Here is a tiny trained network, its code and every weight. The questions are about switching its units off for an input and a class, where a switched-off unit gives its printed mean instead of its output.

import numpy as np


def w(rows, s, z=0):
    codes = np.array(rows[::2]) - 128.0
    scale = np.full(codes.shape[1], s)
    scale[-1] = z or s
    return codes * scale


def norm(h):
    return h / np.sqrt((h * h).mean(-1, keepdims=True) + 1e-5)


def f(y):
    return np.maximum(y, 0)


def log_softmax(a):
    a = a - a.max(-1, keepdims=True)
    return a - np.log(np.exp(a).sum(-1, keepdims=True))


def net(x, mask):
    res = np.array(x, float).reshape(1, 7) / 4 @ E
    u = 0
    for l in range(2):
        y = f(norm(res) @ A[l][:, :-1].T + A[l][:, -1])
        res = res + np.where(mask[u : u + 7], y, B[l][:, -1]) @ B[l][:, :-1]
        u += 7
    return log_softmax(norm(res)[-1] @ U[:, :-1].T + U[:, -1])


A, B = {}, {}
E = w([
[109,74,253,73,137],'x0',
[48,132,173,101,117],'x1',
[127,122,139,160,141],'x2',
[11,130,99,79,180],'x3',
[48,142,116,105,118],'x4',
[134,73,137,130,105],'x5',
[93,241,159,151,2],'x6',
],0.0077)
A[0] = w([
[61,143,72,121,193,4],'0.n0',
[213,178,144,155,73,120],'0.n1',
[254,3,150,123,219,10],'0.n2',
[102,74,178,86,193,55],'0.n3',
[71,119,182,88,80,53],'0.n4',
[74,138,234,65,87,75],'0.n5',
[150,164,117,129,62,49],'0.n6',
],0.0092,0.0037)
B[0] = w([
[89,125,87,161,225,180],'0.n0',
[123,218,85,223,69,225],'0.n1',
[230,40,206,2,145,253],'0.n2',
[188,164,102,168,58,196],'0.n3',
[63,161,186,94,59,185],'0.n4',
[7,127,220,75,48,218],'0.n5',
[179,92,123,166,163,176],'0.n6',
],0.0073,0.0061)
A[1] = w([
[227,29,142,41,158,4],'1.n0',
[39,162,203,155,71,95],'1.n1',
[85,172,115,169,215,58],'1.n2',
[235,172,85,125,37,97],'1.n3',
[54,135,57,178,255,42],'1.n4',
[233,186,87,231,69,22],'1.n5',
[201,3,110,54,117,43],'1.n6',
],0.0068,0.0028)
B[1] = w([
[227,80,194,83,150,247],'1.n0',
[25,98,150,77,136,253],'1.n1',
[129,106,46,94,144,160],'1.n2',
[176,157,149,205,121,234],'1.n3',
[119,132,10,118,152,193],'1.n4',
[186,182,159,254,114,253],'1.n5',
[193,54,128,111,186,235],'1.n6',
],0.0078,0.0045)
U = w([
[32,127,168,87,90,112],'0',
[102,120,6,114,192,35],'1',
[222,62,149,83,173,249],'2',
[185,169,111,224,103,111],'3',
],0.017,0.002)

Each question gives the input, the list of numbers given to net, and the class t.
The units are the neurons (one row each of A and B). Each row of codes is followed by its name. A weight is (code - 128) times the scale printed after its matrix; where a second scale follows, it is the last column's (A, B and U).
mask holds one flag per neuron, layer by layer. A switched-off neuron (its flag False) gives its mean, the last column of its row in B, instead of its output. The means were averaged over made-up inputs and are rounded, as every weight is.
A unit's drop is (log p(t) with every unit on - log p(t) with that unit switched off) / (log p(t) with every unit on - log p(t) with every unit switched off).
The circuit of an input: a set's keep is (log p(t) with only the set's units on - log p(t) with every unit switched off) / (log p(t) with every unit on - log p(t) with every unit switched off). Starting from the 12 units with the biggest drops (on a tie, the unit counted first), units are removed one at a time, each time the one whose removal leaves the highest keep (on an exact tie, the one counted first), for as long as the keep stays at least 0.8.
units of the circuit, in order: the units of the circuit, biggest drop first
top k neurons: the k neurons with the biggest drops, biggest first
k most important neurons of layer l: the k neurons of layer l with the biggest drops, biggest first
drop when u is switched off: that unit's drop, to one decimal
input [4,3,1,-5,-4,6,7], class 0: units of the circuit, in order => (0.n5 1.n1)
input [3,7,3,-4,-3,2,-1], class 0: units of the circuit, in order => (0.n5)
input [8,1,2,6,-7,6,0], class 0: 3 most important neurons of layer 0 => (0.n5 0.n4 0.n6)
input [-1,6,-4,6,-1,0,-3], class 1: units of the circuit, in order => (0.n0 1.n4)
input [-5,5,-6,-1,-2,6,-1], class 3: top 2 neurons => (0.n2 0.n5)
input [-5,7,-6,3,-7,4,1], class 1: top 2 neurons => (0.n2 0.n5)
input [-2,4,-6,-5,5,2,-2], class 0: top 3 neurons => (0.n2 0.n3 0.n1)
input [1,-2,4,2,6,-4,0], class 1: top 2 neurons => (0.n0 1.n4)
input [-2,-7,-7,7,8,-4,6], class 1: top 2 neurons => (0.n5 0.n0)
input [1,-4,4,6,6,7,-2], class 1: drop when 0.n2 is switched off => 0.3
input [-5,3,-1,7,-3,2,5], class 1: drop when 0.n5 is switched off => 0.3
input [6,1,-4,-2,-6,3,7], class 0: drop when 0.n5 is switched off => 0.2
